Where the symbols take the states:
roda: $>kupa, &>tezo, @>tona, %>doto, +>setu, *>zepu
gozu: $>linu, &>vefo, @>beri, %>veni, +>desi, *>tobu
zovi: $>zopa, &>gege, @>suli, %>tiru, +>veni, *>male
neze: $>piri, &>doto, @>kiva, %>soli, +>roda, *>vana
sapo: $>tepo, &>sofe, @>muda, %>niba, +>diro, *>lusa
kefa: $>nepo, &>zego, @>zufa, %>zube, +>nebe, *>dato
vefo: $>nibe, &>gapo, @>desi, %>bega, +>nefi, *>ture
soni: $>gine, &>gonu, @>neba, %>bosa, +>falo, *>sebo
maro: $>soni, &>sebo, @>nabo, %>pore, +>dimi, *>neba
linu: $>bega, &>nibe, @>tobu, %>ruvi, +>ture, *>vefo
lesi: $>setu, &>mida, @>mome, %>zepu, +>ratu, *>mita
tabo: $>diro, &>suli, @>sela, %>lusa, +>vezi, *>dono
nibe: $>gaka, &>moda, @>ture, %>sopo, +>zaki, *>gapo
tezo: $>maso, &>nona, @>setu, %>mome, +>moso, *>tepi
voga: $>deko, &>tona, @>piri, %>kiva, +>nuro, *>ruko
veni: $>ruvi, &>bega, @>gozu, %>gege, +>vefo, *>linu
gege: $>beri, &>voti, @>veni, %>zifo, +>bega, *>ruvi
soli: $>voga, &>ruko, @>neze, %>zaki, +>doto, *>piri
niba: $>fuma, &>sela, @>sapo, %>zera, +>sofe, *>tepo
pore: $>bosa, &>gine, @>maro, %>zivu, +>sebo, *>soni
ture: $>gapo, &>zaki, @>vasa, %>nibe, +>soli, *>nefi
tobu: $>vefo, &>ture, @>voti, %>linu, +>vasa, *>desi
falo: $>zube, &>nepo, @>sere, %>gonu, +>dato, *>kefa
zika: $>maro, &>neba, @>zivu, %>digu, +>kadi, *>nabo
gine: $>soki, &>lane, @>sebo, %>kadi, +>zube, *>gonu
deko: $>roda, &>zepu, @>ruko, %>vana, +>lesi, *>tona
nabo: $>neba, &>dimi, @>bosa, %>maro, +>soki, *>kadi
beri: $>tobu, &>desi, @>ruvi, %>gozu, +>sopo, *>voti
kiva: $>vana, &>roda, @>voga, %>neze, +>tona, *>deko
sopo: $>vasa, &>saze, @>nibe, %>desi, +>moda, *>gaka
bofo: $>zera, &>fuma, @>zego, %>bavi, +>tepo, *>niba
moda: $>neze, &>vana, @>zaki, %>saze, +>deko, *>kiva
vezi: $>lifo, &>gozu, @>zopa, %>suli, +>beri, *>zifo
gonu: $>lane, &>tubu, @>falo, %>soki, +>nepo, *>zube
bosa: $>kadi, &>soki, @>soni, %>nabo, +>gonu, *>gine
vasa: $>nefi, &>soli, @>gaka, %>ture, +>neze, *>saze
zufa: $>dato, &>nebe, @>tubu, %>kefa, +>zera, *>bavi
lusa: $>sofe, &>zovi, @>tabo, %>tepo, +>suli, *>diro
zepu: $>tezo, &>tepi, @>lesi, %>kupa, +>mida, *>setu
zifo: $>gozu, &>tobu, @>gege, %>lifo, +>voti, *>beri
ruvi: $>voti, &>sopo, @>linu, %>beri, +>nibe, *>bega
zube: $>tubu, &>bofo, @>kefa, %>lane, +>zego, *>nepo
male: $>gege, &>ruvi, @>lifo, %>zopa, +>linu, *>veni
maso: $>ratu, &>digu, @>tepi, %>mita, +>zika, *>nona
fuma: $>tabo, &>dono, @>tepo, %>muda, +>tiru, *>sela
sebo: $>gonu, &>zube, @>dimi, %>gine, +>kefa, *>falo
tiru: $>vezi, &>zifo, @>zovi, %>dono, +>gege, *>zopa
ratu: $>fito, &>pore, @>nona, %>mida, +>maro, *>digu
mome: $>mita, &>ratu, @>tezo, %>lesi, +>nona, *>maso
mida: $>moso, &>zivu, @>ratu, %>tepi, +>pore, *>fito
tepi: $>nona, &>zika, @>mida, %>maso, +>zivu, *>moso
zivu: $>nabo, &>kadi, @>pore, %>zika, +>gine, *>bosa
tona: $>zepu, &>setu, @>nuro, %>roda, +>mita, *>lesi
saze: $>soli, &>piri, @>moda, %>nefi, +>vana, *>neze
zego: $>niba, &>tepo, @>nebe, %>bofo, +>lusa, *>sapo
gapo: $>moda, &>kiva, @>nefi, %>gaka, +>voga, *>zaki
desi: $>ture, &>nefi, @>sopo, %>vefo, +>saze, *>vasa
vana: $>doto, &>kupa, @>deko, %>piri, +>zepu, *>roda
bega: $>sopo, &>gaka, @>vefo, %>voti, +>gapo, *>nibe
tepo: $>sela, &>tiru, @>lusa, %>fuma, +>zovi, *>sofe
ruko: $>tona, &>lesi, @>doto, %>deko, +>mome, *>nuro
nona: $>digu, &>maro, @>moso, %>ratu, +>nabo, *>zika
zera: $>muda, &>tabo, @>niba, %>nebe, +>sela, *>fuma
bavi: $>nebe, &>muda, @>bofo, %>dato, +>fuma, *>zera
nuro: $>lesi, &>mita, @>kupa, %>tona, +>maso, *>mome
nepo: $>bofo, &>niba, @>dato, %>tubu, +>sapo, *>zego
nebe: $>sapo, &>lusa, @>zera, %>zego, +>tabo, *>muda
gaka: $>saze, &>neze, @>gapo, %>vasa, +>kiva, *>moda
sela: $>dono, &>vezi, @>sofe, %>tabo, +>zopa, *>tiru
dimi: $>falo, &>kefa, @>soki, %>sebo, +>zufa, *>sere
zaki: $>kiva, &>deko, @>soli, %>moda, +>ruko, *>voga
voti: $>desi, &>vasa, @>bega, %>tobu, +>gaka, *>sopo
nefi: $>zaki, &>voga, @>saze, %>gapo, +>piri, *>soli
kupa: $>mome, &>maso, @>zepu, %>nuro, +>tepi, *>tezo
diro: $>zovi, &>male, @>dono, %>sofe, +>lifo, *>suli
mita: $>mida, &>fito, @>maso, %>setu, +>digu, *>ratu
setu: $>tepi, &>moso, @>mita, %>tezo, +>fito, *>mida
piri: $>ruko, &>nuro, @>vana, %>voga, +>kupa, *>doto
soki: $>sere, &>zufa, @>gonu, %>dimi, +>tubu, *>lane
dono: $>suli, &>lifo, @>tiru, %>diro, +>zifo, *>vezi
tubu: $>bavi, &>zera, @>nepo, %>zufa, +>niba, *>bofo
dato: $>zego, &>sapo, @>bavi, %>nepo, +>muda, *>nebe
lifo: $>veni, &>linu, @>zifo, %>male, +>tobu, *>gozu
digu: $>pore, &>soni, @>zika, %>fito, +>neba, *>maro
muda: $>lusa, &>diro, @>fuma, %>sapo, +>dono, *>tabo
fito: $>zivu, &>bosa, @>digu, %>moso, +>soni, *>pore
sofe: $>tiru, &>zopa, @>diro, %>sela, +>male, *>zovi
moso: $>zika, &>nabo, @>fito, %>nona, +>bosa, *>zivu
doto: $>nuro, &>mome, @>roda, %>ruko, +>tezo, *>kupa
sere: $>kefa, &>dato, @>lane, %>falo, +>bavi, *>zufa
zopa: $>zifo, &>beri, @>male, %>vezi, +>ruvi, *>gege
neba: $>sebo, &>falo, @>kadi, %>soni, +>sere, *>dimi
lane: $>zufa, &>bavi, @>zube, %>sere, +>bofo, *>tubu
suli: $>male, &>veni, @>vezi, %>zovi, +>gozu, *>lifo
kadi: $>dimi, &>sere, @>gine, %>neba, +>lane, *>soki

The rows follow the links: the fewer symbols apart two states are, the more alike their rows tend to be.

Each row is also shifted at random along 4 hidden directions that mean nothing.

Row, then state:
50 458 -213 -110 -144 -403 361 69 -66 -216 111 254 -508 -313 -42 -224 -187 77 -106 206 231 -269 63 -122 -49 46 188 193 40 -162 125 -189 -77 200 -54 152
state: lane
-494 10 -47 -180 288 181 -17 65 -34 38 82 -22 -70 -42 29 14 255 106 241 -298 -334 254 131 12 -89 120 189 225 -211 -248 -260 221 129 -295 -42 -82
state: neze
668 79 -33 -243 254 72 73 62 146 -25 -6 77 -140 -684 258 -83 -169 77 -24 -127 -110 109 -145 244 0 192 353 176 -332 38 378 -80 -179 -176 -120 -149
state: nona
-123 19 -43 52 -9 202 -133 -2 -71 -150 84 -82 -40 29 129 -82 87 -41 166 -57 50 132 -31 -6 4 -254 120 -127 170 27 99 -97 -97 379 -304 169
state: voti
172 255 -166 -151 -412 -313 150 140 -231 -158 171 73 -347 246 -243 -33 91 63 34 209 176 -159 88 -305 -31 -62 46 248 341 -185 -229 136 157 11 24 134
state: zovi
-600 517 -607 -113 -292 -550 572 491 -113 -175 -132 142 -1159 -1 177 -200 206 343 373 -152 -12 -4 395 -195 -260 310 516 728 -52 -609 -221 380 250 -403 -1 430
state: roda
476 -15 10 188 -206 -156 108 81 169 32 -280 127 167 -110 108 -15 -224 -77 -45 -15 -74 192 -112 -12 59 206 41 -123 -179 221 142 -138 -13 29 -38 -2
state: ratu
-370 -90 306 -16 114 164 -173 -105 -170 65 131 -75 381 148 -210 101 12 -109 -140 164 -80 79 -200 -152 117 -94 -87 -139 316 127 -163 -22 61 33 -60 -200
state: sela
-364 -167 346 303 48 350 -38 -108 -37 139 144 -344 82 210 74 112 397 125 170 -152 -242 95 -11 -4 -16 -64 37 -224 -50 -183 65 -126 -45 -302 22 41
state: ruvi
-273 97 -295 -120 -43 -352 -21 68 36 -103 -246 354 122 151 -165 -72 -386 -226 -214 207 234 -97 82 -69 56 34 -250 84 130 233 -245 170 131 426 11 -34
state: bosa
-679 23 66 213 18 -184 90 -158 -42 45 -51 158 176 66 -148 -55 -219 -108 -190 187 161 -135 15 -108 47 -37 -182 -232 107 130 -91 -261 28 316 34 72
state: sere
113 268 -180 -7 18 -126 242 181 155 -145 -222 144 -221 -268 240 -110 -133 7 28 -63 -98 146 -16 57 -25 196 234 139 -217 -25 181 31 -59 -4 -134 35
state: mida
-799 185 99 -13 399 119 224 22 -44 38 94 -240 -536 -321 246 1 145 237 -142 48 -34 -250 -68 177 -59 49 245 233 17 -324 314 88 -142 -507 63 -23
state: tubu
-610 223 -218 -16 -15 -302 217 305 25 -57 -337 138 -271 8 125 -31 -143 16 -84 97 -56 153 -12 -91 -5 279 201 352 121 -26 -136 329 180 -226 -40 12
state: zika
-617 -4 120 157 24 163 9 -80 -89 44 177 -227 -87 388 -92 86 371 100 113 -52 -76 -105 140 -65 -62 -113 -145 -83 50 -280 -130 72 21 -177 111 69
state: zifo
-240 -55 89 170 -54 183 -123 -165 -59 -51 148 -79 189 342 -120 -5 150 -84 95 -23 63 -55 97 -77 0 -271 -246 -309 78 -29 -85 -144 -65 387 -54 100
state: veni
-87 70 60 305 -393 -444 250 -55 -8 63 -111 227 155 221 -236 -47 -199 -84 -156 240 161 -152 21 -275 66 106 -211 -217 51 122 -145 -337 98 194 144 109
state: falo
331 98 -89 -259 150 282 -63 110 -98 -152 188 -204 -459 -353 319 -62 215 186 194 -178 -71 83 -58 144 -71 -115 445 288 17 -216 312 125 -149 -162 -266 47
state: desi
-224 -113 -318 315 -392 -310 20 78 123 -17 -398 179 41 401 51 -63 -181 -117 102 -31 233 14 222 -56 -42 -6 -251 -179 -4 172 -188 -16 147 390 64 333
state: zepu
-31 -160 86 -80 222 -53 -72 -141 100 170 -52 93 270 -97 -157 73 -157 -57 -186 36 9 -157 -10 135 36 107 -231 -38 -167 135 -90 -4 33 -128 234 -224
state: neba
768 -93 140 -244 -114 1 -122 -105 -183 54 359 -48 -2 -166 -227 53 57 71 -38 90 114 -180 -98 -70 21 -123 68 78 173 -4 5 -121 -9 -93 63 -71
state: tiru
709 -169 -98 -69 -124 -103 154 54 38 236 81 -93 -485 -392 172 -22 180 375 248 -315 -42 -87 165 172 -169 230 351 300 -393 -258 148 -97 29 -662 248 163
state: tona
-182 485 -90 -375 365 164 6 47 -55 -388 188 99 -87 -202 3 -99 -103 -150 -184 220 31 -53 -101 17 73 -195 30 113 163 -61 146 169 -228 454 -339 -213
state: muda
-241 358 -383 -214 48 -385 94 -52 11 -289 -42 531 45 -32 -256 -224 -437 -264 -195 233 341 -202 171 -91 43 -108 -266 -27 44 121 -200 -62 -31 866 -126 16
state: sebo
-634 -97 68 327 158 105 118 53 225 142 -317 -127 49 118 254 70 93 41 42 -207 -249 181 58 155 -33 224 -44 -118 -302 -60 71 84 5 -336 108 1
state: mita
22 -156 183 133 84 39 -71 -223 0 98 36 -23 150 -203 8 -9 -201 -32 -238 169 240 -251 -149 120 63 -132 -89 -267 105 215 262 -336 -141 150 66 -12
state: zufa

The symbols that take the first to the second take the third to the fourth, perhaps in another order. What is the fourth?
Answer with the state's name.
102 246 305 281 -351 -106 276 155 -6 -5 -52 -161 63 405 -129 192 190 3 -164 248 -226 59 -187 -290 91 217 -90 -42 150 -105 -24 102 46 -452 133 -133
: -570 78 259 -47 169 142 -6 4 -193 38 180 -157 87 90 -138 108 163 30 -94 146 -178 74 -151 -150 66 3 75 81 272 -101 -149 127 78 -271 -37 -176
:: -305 -72 151 350 -248 -240 132 -109 -9 123 -121 54 140 161 -110 -3 -167 -58 -200 237 181 -146 -61 -160 66 25 -141 -283 157 166 -8 -315 59 101 132 136
: dato

-352 36 109 90 89 -183 179 -104 45 139 -12 109 126 33 -197 14 -61 -10 -143 74 -22 -154 63 -61 13 162 -170 -83 -152 -49 -129 -132 67 -127 224 -83
: -1390 -71 43 -388 830 479 -402 -223 -250 -38 324 -123 103 -111 -77 -30 57 -23 -105 12 55 -87 -25 165 -6 -379 -15 83 335 -67 -144 215 -26 257 -196 -171
:: 1149 -353 423 69 50 204 -112 -299 87 254 195 -250 172 -483 83 111 -80 113 -238 84 128 -321 -283 293 71 -47 -21 -245 -137 189 568 -437 -280 -351 256 -158
: gozu

157 -136 428 149 152 94 192 -130 15 327 177 -306 -184 -423 107 116 162 321 -129 -4 -111 -232 -162 155 -23 185 193 21 -183 -168 388 -266 -117 -813 305 -96
: 272 138 -118 133 -354 -23 -28 -18 -61 -262 101 109 26 229 -76 -145 -12 -136 149 53 185 31 78 -195 12 -282 -87 -265 155 60 -8 -230 -85 712 -255 256
:: 453 17 199 -370 188 147 -25 -63 -214 81 446 -177 -221 -368 -91 63 206 226 -4 18 -80 -148 -122 31 -28 -5 285 287 72 -230 84 9 -57 -465 65 -174
: voga

212 158 -154 279 -668 -675 203 -39 18 -112 -232 509 326 437 -411 -126 -459 -327 -189 375 367 -146 119 -414 110 14 -454 -333 165 348 -331 -339 150 812 72 194
: 126 -39 202 305 -229 -90 103 -27 32 79 -113 -168 -9 138 59 107 -24 8 -238 238 122 -216 -138 -9 75 20 -125 -166 155 78 224 -85 -48 -209 173 18
:: 633 8 -124 167 -259 -182 66 43 233 -82 -302 237 216 -53 97 -74 -313 -163 -28 -2 65 138 -31 4 68 88 -76 -220 -208 300 149 -203 -78 401 -93 70
: maro

179 290 116 -82 -136 -68 97 93 -117 -151 143 30 2 63 -182 16 19 -53 -123 232 -76 32 -154 -246 73 33 52 76 220 -48 -45 40 1 6 -93 -131
: -23 201 -176 -355 194 115 -35 -60 -162 -188 386 -35 -366 -112 -91 -87 162 102 94 -27 152 -288 170 58 -93 -251 27 209 54 -314 21 95 -118 177 -56 33
:: -428 131 -303 -492 574 10 -110 45 24 -134 -76 207 -161 -504 141 -141 -317 -49 -170 17 109 -39 -9 265 -11 -13 166 345 -7 41 52 277 -50 171 -161 -179
: gonu

-331 262 148 267 -284 -127 146 115 -27 -153 -137 -20 222 537 -161 122 23 -176 -197 325 -85 99 -134 -321 120 29 -240 -147 296 62 -145 149 59 74 -24 -102
: -53 -322 294 141 114 353 -258 -308 -36 174 264 -214 352 211 -154 106 224 -18 65 -104 2 -136 47 67 5 -249 -293 -354 -41 -21 -28 -189 -79 26 135 -50
:: 368 -52 87 -222 189 212 38 62 21 162 179 -143 -107 -204 43 86 344 231 268 -360 -412 214 59 73 -90 224 269 274 -382 -301 -77 135 40 -644 88 -151
: tezo

-238 -405 -151 -114 240 118 -334 -223 -13 142 -4 149 257 -186 -4 -113 -206 -78 137 -223 191 50 133 176 -23 -191 -30 -159 -59 241 -129 -200 38 447 -88 126
: -723 -16 -184 -9 484 203 -3 -8 166 13 -137 -79 -230 -200 328 -65 59 91 115 -284 -70 -4 176 342 -112 1 62 82 -310 -172 151 137 -106 -81 -8 55
:: 53 -91 -123 -219 206 291 -298 52 32 -97 1 -74 103 47 99 23 75 -73 120 -177 -79 195 10 160 -15 -144 -13 64 0 36 -42 297 -12 133 -167 -74
: kiva

-395 372 164 268 -267 -151 314 228 -7 -130 -150 -126 -74 495 -65 142 188 -28 -149 276 -195 45 -106 -300 66 171 -109 27 240 -158 -78 273 64 -320 44 -83
: -2 -156 242 73 -265 -66 -97 -47 -205 119 129 -92 210 323 -280 132 91 -25 -80 194 27 -9 -108 -253 54 -45 -97 -61 347 83 -244 -33 184 -125 104 -40
:: 247 -282 223 149 62 64 -65 -43 153 228 -228 -25 361 -209 140 92 -164 -35 -107 -40 -155 234 -207 115 78 225 59 -144 -152 289 141 -126 9 -247 42 -135
: soni

671 86 8 -24 -216 127 71 114 -68 -98 196 -185 -379 -215 189 -40 248 193 224 -125 -74 104 -69 0 -39 -41 366 146 2 -178 274 -71 -109 -208 -179 149
: -344 177 -542 -248 -49 -285 67 140 -83 -177 -39 308 -460 -132 65 -275 -124 45 228 -140 223 27 291 -44 -139 -59 240 318 11 -122 -222 90 116 396 -174 327
:: -514 -244 219 -199 767 311 -186 -352 87 249 143 3 375 -376 -76 60 -87 -23 -220 -104 -88 -181 -5 324 15 -9 -201 -109 -298 45 45 -89 -111 -119 196 -349
: muda

-1040 53 107 179 221 -76 123 -142 -53 101 -11 56 64 -7 -67 -34 -73 -8 -172 107 46 -130 21 -56 3 25 -72 -138 54 -21 -57 -156 6 60 46 14
: -206 -172 379 -32 177 253 -227 -182 -147 112 200 -132 431 64 -209 126 48 -67 -155 141 -113 63 -249 -92 124 -88 -58 -160 248 141 -92 -74 23 -74 -12 -231
:: -277 -205 250 -364 579 426 -402 -290 -209 58 403 -102 298 -303 -145 45 -15 -43 -144 41 17 -58 -173 129 63 -281 18 -43 217 90 32 -65 -94 123 -137 -269
: desi

392 231 15 -83 44 42 69 24 23 -169 77 -66 -231 -204 116 -15 -73 -2 -228 194 153 -286 -134 139 44 -96 -12 57 82 -41 406 38 -235 28 -21 -67
: 357 71 133 -136 -220 -108 91 61 -220 61 290 -143 -263 27 -179 88 246 194 18 96 -40 -136 -35 -188 -24 57 170 254 189 -226 -84 51 119 -490 148 -8
:: 66 138 -131 -282 168 132 31 156 -1 -52 109 -7 -197 -102 44 -11 241 121 259 -249 -274 203 133 36 -92 116 198 325 -217 -269 -134 280 45 -266 -69 -75
: lesi

409 111 -241 -386 242 309 -233 30 -93 -307 213 -18 -296 -426 265 -179 -43 2 156 -116 140 63 -63 215 -24 -347 327 153 104 1 320 28 -237 459 -443 77
: -182 8 -92 46 -175 -73 21 144 7 29 -94 59 103 356 -105 45 155 -21 217 -154 -251 312 142 -176 -36 139 -13 76 -62 -100 -384 198 227 -108 -1 15
:: 342 -149 -59 57 190 160 -98 -109 234 36 -135 40 155 -253 205 -58 -138 -34 25 -204 13 18 18 306 -3 -17 -73 -187 -385 136 267 -154 -192 190 -20 -8
: zivu

-438 -262 529 562 -101 198 -104 -103 95 209 -244 -307 664 624 -91 320 81 -182 -305 237 -126 36 -247 -87 183 24 -501 -506 205 259 -5 9 27 -218 222 -207
: -335 -238 304 -208 409 359 -197 -200 -191 214 393 -319 -11 -136 -81 149 301 195 -12 -71 -107 -131 -52 99 -18 -119 69 121 109 -199 -18 66 -2 -514 140 -181
:: 109 -602 14 -66 207 181 -507 -344 -16 237 66 163 634 -168 -128 -83 -256 -159 126 -228 146 144 50 164 36 -234 -139 -360 -95 421 -172 -366 40 552 -64 35
: maso

-228 -251 543 472 -105 -26 241 -116 7 450 4 -324 29 10 -3 206 222 271 -127 56 -191 -135 -146 -50 0 309 46 -148 -99 -104 156 -286 60 -928 427 -58
: -676 40 101 -244 337 164 -153 -72 -229 -25 256 -62 25 -18 -137 22 83 -3 -80 116 -13 -6 -79 -76 10 -164 65 102 331 -69 -150 130 39 23 -129 -134
:: -137 -495 503 183 26 262 -240 -235 -133 416 215 -401 339 302 -218 277 339 131 -24 -22 -132 -97 -78 -34 24 -28 -181 -175 126 -12 -150 -76 127 -610 365 -133
: vasa

474 -111 321 277 -305 106 134 -62 -48 222 239 -334 -70 259 -107 160 468 230 176 -97 -188 -112 48 -88 -52 58 -49 -115 -148 -297 12 -146 -8 -607 307 35
: 591 -116 -60 -110 -98 133 -185 78 54 -16 -30 -57 149 122 5 66 99 -48 152 -147 -107 188 16 30 -2 -32 -38 31 -52 60 -77 192 40 -9 -38 -65
:: -56 280 183 -21 -55 -4 126 88 -82 -130 91 -38 67 126 -121 54 80 -61 -136 224 -141 65 -174 -224 84 43 1 29 224 -51 -36 90 2 -72 -75 -175
: gozu

2 -402 441 58 21 196 -308 -234 -167 249 195 -176 551 178 -288 193 45 -71 -138 137 -28 26 -216 -108 128 -120 -179 -268 276 243 -155 -166 84 -109 120 -191
: 616 -338 313 165 -55 388 -251 -188 -25 121 178 -271 261 -99 99 66 163 47 138 -162 -76 118 -160 102 32 -176 80 -330 -21 130 265 -321 -139 -28 -96 25
:: 587 425 -384 105 -887 -464 313 505 -91 -362 -204 67 -604 385 91 -113 101 56 229 116 105 163 88 -399 -41 85 267 313 333 -145 -65 273 173 94 -198 397
: ruko

-105 -4 -222 -77 55 -148 -118 53 85 -134 -297 306 235 -141 85 -138 -472 -257 -157 127 163 183 -111 27 91 -18 -18 -61 108 401 -10 -4 14 592 -258 2
: -811 -263 302 30 672 431 -241 -317 17 173 103 -228 179 -331 163 35 -78 25 -271 37 81 -207 -170 365 42 -210 -64 -209 54 104 335 -150 -229 -39 19 -146
:: 465 -210 -100 -121 -75 -82 -24 -19 -27 166 99 74 -152 -295 25 -65 17 190 226 -241 0 43 116 47 -94 82 253 149 -223 -48 -62 -162 103 -175 76 144
: pore

561 -268 102 361 -691 -506 75 71 112 261 -416 137 431 485 -262 188 -254 -170 -201 242 97 16 -61 -252 112 300 -356 -171 89 387 -305 -32 316 -205 386 -31
: -935 159 10 176 84 -128 200 30 -70 -24 -87 -60 -284 60 89 -35 -26 63 -184 188 119 -187 -18 -51 -16 0 29 44 217 -96 92 11 -2 -83 34 102
:: -109 314 -497 -343 30 -36 -96 215 -30 -398 -67 253 -160 142 8 -165 -65 -158 181 -71 52 181 178 -62 -45 -149 1 243 89 -54 -246 391 36 591 -336 62
: kupa

